Below is a small trained network, with its code and all its weights. Each question gives an input and a class and asks what happens when units are switched off, that is, made to give their printed mean instead of their output.

import numpy as np


def w(rows, s, z=0):
    codes = np.array(rows[::2]) - 128.0
    scale = np.full(codes.shape[1], s)
    scale[-1] = z or s
    return codes * scale


def f(y):
    return np.maximum(y, 0)


def log_softmax(a):
    a = a - a.max(-1, keepdims=True)
    return a - np.log(np.exp(a).sum(-1, keepdims=True))


def net(x, mask):
    res = np.array(x, float).reshape(1, 8) / 4 @ E
    y = f(res @ A[0][:, :-1].T + A[0][:, -1])
    res = res + np.where(mask, y, B[0][:, -1]) @ B[0][:, :-1]
    return log_softmax(res[-1] @ U[:, :-1].T + U[:, -1])


A, B = {}, {}
E = w([
[129,124,132,135,132,127,127,126],'x0',
[175,66,72,185,193,193,202,189],'x1',
[128,136,126,128,125,127,129,131],'x2',
[128,130,121,120,128,128,132,128],'x3',
[189,98,112,113,112,102,8,165],'x4',
[175,204,167,79,161,225,108,102],'x5',
[207,68,148,136,24,124,178,52],'x6',
[142,88,207,57,115,102,175,206],'x7',
],0.012)
A[0] = w([
[97,56,113,176,94,24,114,162,96],'neuron 1',
[143,126,94,188,138,115,66,49,70],'neuron 2',
[220,79,129,105,73,116,161,59,58],'neuron 3',
[172,105,174,148,64,117,134,61,63],'neuron 4',
[177,147,165,107,142,161,84,119,37],'neuron 5',
[122,142,66,167,146,134,91,53,39],'neuron 6',
[48,147,150,143,149,143,230,60,79],'neuron 7',
[191,104,124,118,106,93,3,148,77],'neuron 8',
[39,152,109,97,188,137,78,208,65],'neuron 9',
[121,117,182,108,117,119,125,194,34],'neuron 10',
[91,151,195,61,85,48,37,31,3],'neuron 11',
[111,130,100,145,125,146,93,71,38],'neuron 12',
[154,132,108,123,107,140,96,149,62],'neuron 13',
[217,91,77,129,166,135,99,172,75],'neuron 14',
[170,82,96,141,107,192,153,127,75],'neuron 15',
[155,87,242,42,123,87,155,206,80],'neuron 16',
[207,164,193,81,162,214,112,100,105],'neuron 17',
],0.012,0.0057)
B[0] = w([
[17,124,74,112,115,110,118,101,236],'neuron 1',
[164,156,103,155,83,155,134,111,189],'neuron 2',
[148,175,157,111,199,70,70,107,235],'neuron 3',
[145,170,177,122,189,87,98,93,213],'neuron 4',
[57,151,103,113,113,117,145,101,171],'neuron 5',
[188,149,74,190,112,164,159,98,178],'neuron 6',
[117,137,204,58,72,199,106,181,212],'neuron 7',
[120,166,203,36,71,186,131,145,221],'neuron 8',
[207,153,178,113,179,18,91,75,223],'neuron 9',
[145,141,118,143,132,166,147,85,172],'neuron 10',
[148,5,135,165,170,126,191,219,254],'neuron 11',
[144,185,91,186,122,140,132,127,158],'neuron 12',
[120,153,129,90,118,146,133,116,148],'neuron 13',
[119,92,172,91,130,179,149,200,204],'neuron 14',
[134,91,160,139,190,88,147,144,193],'neuron 15',
[189,196,53,239,82,186,144,83,248],'neuron 16',
[18,79,48,113,117,77,111,118,233],'neuron 17',
],0.011,0.016)
U = w([
[178,161,179,125,183,42,93,105,82],'0',
[195,157,68,189,87,171,144,116,92],'1',
[145,58,139,149,191,134,179,245,254],'2',
[112,156,213,67,54,169,121,168,148],'3',
[15,121,70,117,111,78,112,115,76],'4',
],0.011,0.007)

Each question gives the input, the list of numbers given to net, and the class t.
The units are the neurons (one row each of A and B). Each row of codes is followed by its name. A weight is (code - 128) times the scale printed after its matrix; where a second scale follows, it is the last column's (A, B and U).
mask holds one flag per neuron, in row order. A switched-off neuron (its flag False) gives its mean, the last column of its row in B, instead of its output. The means were averaged over made-up inputs and are rounded, as every weight is.
A unit's drop is (log p(t) with every unit on - log p(t) with that unit switched off) / (log p(t) with every unit on - log p(t) with every unit switched off).
The circuit of an input: a set's keep is (log p(t) with only the set's units on - log p(t) with every unit switched off) / (log p(t) with every unit on - log p(t) with every unit switched off). Starting from the 12 units with the biggest drops (on a tie, the unit counted first), units are removed one at a time, each time the one whose removal leaves the highest keep (on an exact tie, the one counted first), for as long as the keep stays at least 0.8.
circuit, biggest first: the units of the circuit, biggest drop first
k most important neurons: the k neurons with the biggest drops, biggest first
drop when u is switched off: that unit's drop, to one decimal
input [8,3,6,8,-3,-1,8,-7], class 0: circuit, biggest first : [neuron 3]
input [7,4,-4,2,-4,-4,4,-4], class 0: 2 most important neurons : [neuron 11; neuron 16]
input [-1,4,1,1,-8,-3,0,-5], class 3: 3 most important neurons : [neuron 7; neuron 11; neuron 16]
input [7,2,-6,-5,-4,6,-2,-5], class 4: 2 most important neurons : [neuron 17; neuron 16]
input [-2,6,4,3,6,-1,4,-5], class 2: 3 most important neurons : [neuron 14; neuron 16; neuron 15]
input [0,3,6,-7,-1,-6,7,-3], class 0: 3 most important neurons : [neuron 3; neuron 17; neuron 4]
input [0,7,-6,6,-8,5,6,-7], class 3: 2 most important neurons : [neuron 7; neuron 11]
input [-3,3,6,-7,7,-5,6,7], class 1: 3 most important neurons : [neuron 16; neuron 7; neuron 9]
input [3,0,6,-3,8,-5,-6,5], class 3: 3 most important neurons : [neuron 8; neuron 3; neuron 14]
input [-6,-4,-1,-3,3,3,3,-1], class 2: 4 most important neurons : [neuron 11; neuron 9; neuron 7; neuron 1]
input [3,-7,-2,-7,-8,1,-2,-1], class 3: 2 most important neurons : [neuron 7; neuron 15]
input [6,3,5,7,-7,-6,4,-1], class 3: 3 most important neurons : [neuron 7; neuron 11; neuron 17]
input [0,-6,-2,-6,7,2,-5,3], class 3: 4 most important neurons : [neuron 8; neuron 15; neuron 3; neuron 5]
input [5,-4,1,5,6,-1,-5,0], class 3: circuit, biggest first : [neuron 8]
input [-3,-3,2,-8,-8,-1,-7,-1], class 3: 4 most important neurons : [neuron 7; neuron 3; neuron 4; neuron 15]
input [-5,5,-6,4,-6,8,-7,3], class 4: 2 most important neurons : [neuron 17; neuron 3]
input [-3,2,3,2,3,2,-2,6], class 1: drop when neuron 16 is switched off : 0.4
input [1,-3,8,-1,0,-5,-8,-8], class 0: drop when neuron 9 is switched off : 2.9
input [-3,-8,6,-5,1,2,5,1], class 2: drop when neuron 11 is switched off : 1.9
input [3,7,7,-1,5,5,6,-2], class 2: circuit, biggest first : [neuron 14]
input [-4,-5,-2,0,-7,8,8,-3], class 0: drop when neuron 14 is switched off : 0.1
